Here is a tiny trained network, its code and every weight. The questions are about switching its units off for an input and a class, where a switched-off unit gives its printed mean instead of its output.

import numpy as np


def w(rows, s, z=0):
    codes = np.array(rows[::2]) - 128.0
    scale = np.full(codes.shape[1], s)
    scale[-1] = z or s
    return codes * scale


def f(y):
    return y / 2 * (1 + np.tanh(0.7978845608 * (y + 0.044715 * y**3)))


def log_softmax(a):
    a = a - a.max(-1, keepdims=True)
    return a - np.log(np.exp(a).sum(-1, keepdims=True))


def net(x, mask):
    res = np.array(x, float).reshape(1, 6) / 4 @ E
    y = f(res @ A[0][:, :-1].T + A[0][:, -1])
    res = res + np.where(mask, y, B[0][:, -1]) @ B[0][:, :-1]
    return log_softmax(res[-1] @ U[:, :-1].T + U[:, -1])


A, B = {}, {}
E = w([
[63,164,12,77,103,91,148,127,136,123,159,226],'x0',
[117,168,206,54,186,148,178,73,141,179,158,126],'x1',
[74,92,142,112,183,173,120,151,118,203,111,140],'x2',
[152,200,58,199,93,204,112,125,188,211,157,79],'x3',
[126,99,94,119,93,165,218,254,136,132,133,14],'x4',
[178,145,173,160,167,102,232,198,187,182,123,162],'x5',
],0.0099)
A[0] = w([
[184,129,129,147,179,131,102,107,184,150,121,205,191],'neuron 0',
[145,160,210,73,220,189,207,136,168,201,182,113,202],'neuron 1',
[88,192,188,124,159,119,111,110,180,127,126,185,167],'neuron 2',
[80,118,118,90,61,174,79,41,101,42,121,88,163],'neuron 3',
[85,117,97,112,201,144,93,177,113,185,144,222,145],'neuron 4',
[195,137,102,177,129,127,100,62,165,125,138,130,111],'neuron 5',
[182,161,150,137,100,163,94,71,103,130,156,171,194],'neuron 6',
[122,180,97,78,149,53,202,163,119,100,103,176,209],'neuron 7',
[89,113,75,159,18,194,133,254,138,113,187,34,160],'neuron 8',
[145,70,167,140,151,186,91,112,98,133,6,87,199],'neuron 9',
[106,138,4,134,134,154,157,125,125,108,154,76,250],'neuron 10',
[192,191,114,185,138,187,43,109,127,115,123,165,174],'neuron 11',
[138,135,161,94,139,91,79,105,62,93,86,131,158],'neuron 12',
],0.0087,0.0026)
B[0] = w([
[136,154,112,77,89,66,129,160,106,119,141,74,181],'neuron 0',
[51,47,191,86,200,140,185,183,152,213,44,68,247],'neuron 1',
[122,116,134,100,108,101,150,127,170,99,152,97,187],'neuron 2',
[179,184,150,93,123,110,82,52,125,102,152,142,212],'neuron 3',
[203,122,166,93,78,102,101,84,149,128,131,188,186],'neuron 4',
[141,111,123,94,135,112,150,179,165,135,137,142,165],'neuron 5',
[132,111,100,134,159,152,152,151,126,123,94,88,183],'neuron 6',
[143,88,205,160,189,163,61,145,100,134,86,150,196],'neuron 7',
[130,92,110,87,99,45,152,158,248,56,179,94,245],'neuron 8',
[180,120,188,115,162,140,49,162,87,172,108,137,202],'neuron 9',
[114,149,156,78,113,62,121,164,170,40,136,171,188],'neuron 10',
[144,122,150,43,156,116,167,152,158,122,149,51,184],'neuron 11',
[139,92,115,137,133,158,128,94,122,128,153,159,188],'neuron 12',
],0.011,0.015)
U = w([
[143,157,69,112,9,100,131,106,155,64,174,134,123],'0',
[145,126,149,116,142,137,78,57,63,114,117,158,150],'1',
[119,91,129,113,150,116,181,181,156,122,114,91,164],'2',
[47,165,79,213,59,195,171,76,74,144,150,117,2],'3',
[128,133,105,202,185,175,171,127,105,119,127,153,74],'4',
],0.013,0.005)

Each question gives the input, the list of numbers given to net, and the class t.
The units are the neurons (one row each of A and B). Each row of codes is followed by its name. A weight is (code - 128) times the scale printed after its matrix; where a second scale follows, it is the last column's (A, B and U).
mask holds one flag per neuron, in row order. A switched-off neuron (its flag False) gives its mean, the last column of its row in B, instead of its output. The means were averaged over made-up inputs and are rounded, as every weight is.
A unit's drop is (log p(t) with every unit on - log p(t) with that unit switched off) / (log p(t) with every unit on - log p(t) with every unit switched off).
The circuit of an input: a set's keep is (log p(t) with only the set's units on - log p(t) with every unit switched off) / (log p(t) with every unit on - log p(t) with every unit switched off). Starting from the 12 units with the biggest drops (on a tie, the unit counted first), units are removed one at a time, each time the one whose removal leaves the highest keep (on an exact tie, the one counted first), for as long as the keep stays at least 0.8.
circuit, biggest first: the units of the circuit, biggest drop first
most important unit: the unit with the biggest drop
k most important neurons: the k neurons with the biggest drops, biggest first
drop of u: that unit's drop, to one decimal
input [3,-6,-2,-4,-8,5], class 1: 3 most important neurons : neuron 8; neuron 7; neuron 1
input [-6,-2,8,-2,2,-3], class 1: most important unit : neuron 9
input [-1,-2,-3,-2,0,0], class 1: circuit, biggest first : neuron 8; neuron 1
input [1,1,1,7,5,-2], class 0: circuit, biggest first : neuron 8; neuron 1
input [4,0,-6,-2,-2,-8], class 1: 2 most important neurons : neuron 8; neuron 3
input [-8,4,5,-4,-6,-2], class 1: 3 most important neurons : neuron 8; neuron 9; neuron 12
input [8,-1,-2,-4,-1,-5], class 1: 2 most important neurons : neuron 8; neuron 7
input [3,3,-3,1,-2,-8], class 0: 2 most important neurons : neuron 1; neuron 7
input [-3,-8,3,5,7,2], class 0: 2 most important neurons : neuron 1; neuron 8
input [3,-7,-2,-4,-8,1], class 1: 3 most important neurons : neuron 8; neuron 7; neuron 10
input [6,0,4,5,-8,2], class 0: 2 most important neurons : neuron 1; neuron 4
input [-3,0,4,6,7,-6], class 0: 2 most important neurons : neuron 1; neuron 8
input [5,-3,-8,-3,-7,0], class 1: drop of neuron 8 : 1.7
input [6,-4,5,4,2,0], class 0: drop of neuron 6 : 0.0
input [1,7,2,-8,-5,-1], class 1: drop of neuron 8 : 0.5
input [-3,-8,-3,-8,-6,4], class 1: drop of neuron 1 : 0.1
